[ -5.7  -5.9 -17.8 -32.3] : T
[12.5  6.1 54.9 12.5] : J
[-8.0  1.7 -6.3  1.1] : C
[-61.3  -1.3   0.4 -42.6] : U
[-33.5  19.1 -19.9 -93.7] : W
[ 11.0  11.0  11.0 -18.0] : Z
again J:  -> [12.5]
again Z:  -> [11.0]
q: [12.5  6.1 54.9 12.5] -> J

[-18.5 -13.3  41.8  32.8  95.1 -37.5 -58.5   3.9  65.2  44.0] -> Q
[ 14.6  15.3 -19.8 -49.3 -45.7 -14.5 -45.7 -45.7  56.9 -45.7] -> H
[ 39.6  25.4 -43.6 -20.1 -22.8   6.9  -6.8 -13.3  18.8   8.1] -> G
[  2.7  11.8 -31.9 -37.9 -37.3  -8.8  21.7   2.8  22.0  11.1] -> A
[  2.7  11.8 -31.9 -37.9 -37.3 -10.0  21.7   2.8  22.0  11.1] -> N
[-74.5 -19.5 -51.4 -64.6 -75.8 -56.8  54.7   4.6  -4.2  14.5] -> D
again H:  -> [-45.7]
q: [-74.5 -19.5 -51.4 -64.6 -75.8 -56.8  54.7   4.6  -4.2  14.5] -> D

[-85.5  48.3 -19.7 -55.3  35.6 -48.4 -86.1 -21.5  59.7  20.7  29.8 -38.9
 -64.7  20.1 -56.0 -72.9 -64.7 -65.0  88.2  80.8 -71.5 -82.4 -38.2 -36.6
  80.2  16.3 -81.0 -38.2  67.7 -35.2 -39.6  82.4 -61.7  46.5  -8.1  -5.3
  13.8 -31.4  75.2 -30.7  26.6 -34.0  49.4 -65.0 -38.2  24.1 -54.9  79.7
  -4.2  12.3  85.7  -7.3  -1.2 -42.7  -3.4 -83.0] : Sevef
[-61.9 -12.4   9.3  71.5 -55.3 -16.8  65.2 -52.4 -11.1  35.5 -52.1   3.5
 -85.9  61.4  24.0 -74.0   7.4 -82.2  26.6   7.7 -24.4  20.3 -53.0 -71.4
 -40.2  88.1 -41.3  22.6 -35.9  15.9  43.2  65.2  29.3  65.5  38.3 -59.3
 -60.0  55.0   3.8 -74.0  48.8 -31.5 -42.4 -60.3  64.0 -58.4 -67.1 -44.8
 -32.6 -77.6  64.8 -23.3  26.1   1.0 -63.8  61.1] : gev
[  1.3  50.2  18.2 -79.9 -30.8 -88.3 -79.8 -51.4  16.3 -17.0  73.0 -14.3
 -10.0  49.4 -25.8  67.5  25.0  20.5 -43.3  41.1 -14.3 -24.7 -66.4   1.8
 -12.3  17.3  -9.6  30.5  26.5 -47.8 -81.5 -57.8  19.3 -73.0 -73.0 -11.7
  29.3 -39.4 -16.9  62.1 -67.0  12.9 -64.5 -11.2  47.3 -29.9   4.5  21.6
 -12.8   2.3  52.9 -62.0  73.8   9.7 -72.0 -66.2] : lado
[-56.9 -42.2   7.4 -83.4  73.7  47.1  73.9  10.8  31.3 -25.7  83.5  52.9
 -82.0 -33.4   6.1 -83.0  60.6  26.3  10.5  -2.9  81.7 -77.1  28.8  41.9
  -9.6  34.2  34.0 -11.7  67.5  43.6  -8.7 -44.1  76.7  62.2  76.5  39.9
 -63.0  15.2 -21.2  77.6   5.3 -82.0 -39.0 -53.0  75.2 -77.6 -25.7  49.0
 -28.6  66.5  88.0 -19.6  67.0  82.1   7.7  78.2] : sidor
[-64.0 -31.4  48.2 -50.5  47.4  45.0 -61.8  22.8  22.9   4.1  75.6  45.9
 -54.2 -86.2 -35.2 -46.2  70.7 -50.3 -59.1 -32.0 -40.2  42.4  63.5 -64.8
  71.9  -6.4 -52.7  24.0  27.3  71.6 -40.1  28.5  55.2  34.7 -61.0 -20.4
  27.1 -28.3 -84.1 -10.0  19.2  18.4 -35.1  44.4 -31.1  46.3  51.5  83.5
  26.2 -77.4 -51.0  83.0 -18.0  28.6 -56.7  80.9] : Kulu
[-12.5  72.4  75.1 -68.5 -15.2  -9.9 -30.9  79.6  83.7   8.5  64.7  60.7
  71.5 -32.2  52.2  75.0  70.7 -71.4  58.8 -21.0 -29.7  -6.7  17.7 -10.5
  53.1  51.6  16.9  -0.2  71.4  19.5 -30.4   3.2  79.4   2.7 -65.1  54.4
 -30.8  83.0  30.1 -41.2  -3.8  32.4 -19.6  79.2 -50.9 -43.5  26.5 -39.8
  81.5 -16.2 -69.2  37.6  63.7 -86.1 -21.7  13.5] : tifi
[-50.9  30.3 -13.5 -68.1 -84.2  12.8 -18.1   4.6 -47.7 -53.3 -22.3  29.5
  63.1  -6.3 -73.8 -32.1 -25.2  42.4  -9.0 -53.4 -45.2 -88.4 -79.4   9.6
 -19.5  21.4 -39.1 -28.7  33.2 -77.1 -63.3 -25.9 -10.1 -26.5 -66.2 -11.9
 -61.0  58.8 -44.7  55.5 -32.6 -19.3  -7.9 -55.1  56.4  32.2  68.0  45.1
  -1.6 -47.3  51.5 -65.8 -32.2  52.9 -50.2 -54.7] : fug
[ 69.8  -4.9 -62.0  40.6  70.0  60.7 -68.0 -44.8  25.9 -37.8 -66.4  56.0
 -66.9  47.9 -16.8 -31.4   6.7  82.7 -13.6 -18.8   1.7  63.1  12.7   6.3
  45.7  63.1 -65.0  74.9  80.5  75.7 -71.5 -31.7  34.7 -57.6 -87.1 -44.8
  28.4  63.1  62.3 -65.4 -20.2   8.5 -68.1   4.2 -58.8  65.8  31.2  53.4
  53.3 -58.1  63.1  79.7   5.8 -37.4   7.0 -26.0] : Zibip
[-17.3 -45.2 -73.8  70.4 -77.8 -44.3  24.9 -41.3  59.6 -73.3  42.9  11.1
 -53.0 -84.5 -17.3  10.4 -51.1  59.4 -31.7  34.2  52.6 -15.0  68.0  14.2
  31.4  15.5 -82.9 -57.0 -16.1 -42.4  44.7 -55.4   1.7  30.9 -18.8 -58.1
  10.8  28.1 -67.5  38.8  -5.0 -22.2  56.2 -27.5 -30.2 -54.6 -88.5  83.1
  -8.8 -70.7  -1.4  63.4  81.2  44.2  -2.3  56.6] : Ganor
[-33.2  77.3   0.2  23.0  24.5  53.6 -14.7  39.8 -38.4 -33.6  51.8  45.0
  69.1  14.3  68.8  40.1  66.7  48.6  -1.3  39.2 -49.6  61.7 -40.9  68.7
  63.3  -4.1  75.2 -12.4 -67.5  -3.0  46.1  56.4 -79.8 -84.8 -78.5  21.2
  44.0 -12.9  77.0  35.7   7.8 -44.6 -17.8   6.0 -85.9 -33.5 -45.1 -73.1
  74.0  13.1 -26.4  66.5 -58.9  38.1  82.3  -2.6] : taru
[ 40.8  -5.4  44.8  59.3 -33.8 -75.0  58.0 -75.0 -14.8 -84.3 -57.1 -38.0
 -10.2 -69.5  -1.6  45.4  -3.9 -80.5  60.4 -48.6 -76.4  -5.1  86.2  29.1
 -78.1  17.1 -41.3   9.9  85.3 -45.2 -76.8 -19.9  50.8  62.8  49.9  16.8
  -1.8  87.5 -38.0 -40.4 -63.0  45.8  33.6  -6.6 -31.1  29.4 -25.3  19.4
 -70.2 -79.2 -15.6  83.1 -53.5  69.9  36.4  77.3] : Ragi
q: [-85.5  48.3 -19.7 -55.3  35.6 -48.4 -86.1 -21.5  59.7  20.7  29.8 -38.9
 -64.7  20.1 -56.0 -72.9 -64.7 -65.0  88.2  80.8 -71.5 -82.4 -38.2 -36.6
  80.2  16.3 -81.0 -38.2  67.7 -35.2 -39.6  82.4 -61.7  46.5  -8.1  -5.3
  13.8 -31.4  75.2 -30.7  26.6 -34.0  49.4 -65.0 -38.2  24.1 -54.9  79.7
  -4.2  12.3  85.7  -7.3  -1.2 -42.7  -3.4 -83.0] -> Sevef
q: [ 40.8  -5.4  44.8  59.3 -33.8 -75.0  58.0 -75.0 -14.8 -84.3 -57.1 -38.0
 -10.2 -69.5  -1.6  45.4  -3.9 -80.5  60.4 -48.6 -76.4  -5.1  86.2  29.1
 -78.1  17.1 -41.3   9.9  85.3 -45.2 -76.8 -19.9  50.8  62.8  49.9  16.8
  -1.8  87.5 -38.0 -40.4 -63.0  45.8  33.6  -6.6 -31.1  29.4 -25.3  19.4
 -70.2 -79.2 -15.6  83.1 -53.5  69.9  36.4  77.3] -> Ragi
q: [-61.9 -12.4   9.3  71.5 -55.3 -16.8  65.2 -52.4 -11.1  35.5 -52.1   3.5
 -85.9  61.4  24.0 -74.0   7.4 -82.2  26.6   7.7 -24.4  20.3 -53.0 -71.4
 -40.2  88.1 -41.3  22.6 -35.9  15.9  43.2  65.2  29.3  65.5  38.3 -59.3
 -60.0  55.0   3.8 -74.0  48.8 -31.5 -42.4 -60.3  64.0 -58.4 -67.1 -44.8
 -32.6 -77.6  64.8 -23.3  26.1   1.0 -63.8  61.1] -> gev
q: [ 69.8  -4.9 -62.0  40.6  70.0  60.7 -68.0 -44.8  25.9 -37.8 -66.4  56.0
 -66.9  47.9 -16.8 -31.4   6.7  82.7 -13.6 -18.8   1.7  63.1  12.7   6.3
  45.7  63.1 -65.0  74.9  80.5  75.7 -71.5 -31.7  34.7 -57.6 -87.1 -44.8
  28.4  63.1  62.3 -65.4 -20.2   8.5 -68.1   4.2 -58.8  65.8  31.2  53.4
  53.3 -58.1  63.1  79.7   5.8 -37.4   7.0 -26.0] -> Zibip
q: [-12.5  72.4  75.1 -68.5 -15.2  -9.9 -30.9  79.6  83.7   8.5  64.7  60.7
  71.5 -32.2  52.2  75.0  70.7 -71.4  58.8 -21.0 -29.7  -6.7  17.7 -10.5
  53.1  51.6  16.9  -0.2  71.4  19.5 -30.4   3.2  79.4   2.7 -65.1  54.4
 -30.8  83.0  30.1 -41.2  -3.8  32.4 -19.6  79.2 -50.9 -43.5  26.5 -39.8
  81.5 -16.2 -69.2  37.6  63.7 -86.1 -21.7  13.5] -> tifi

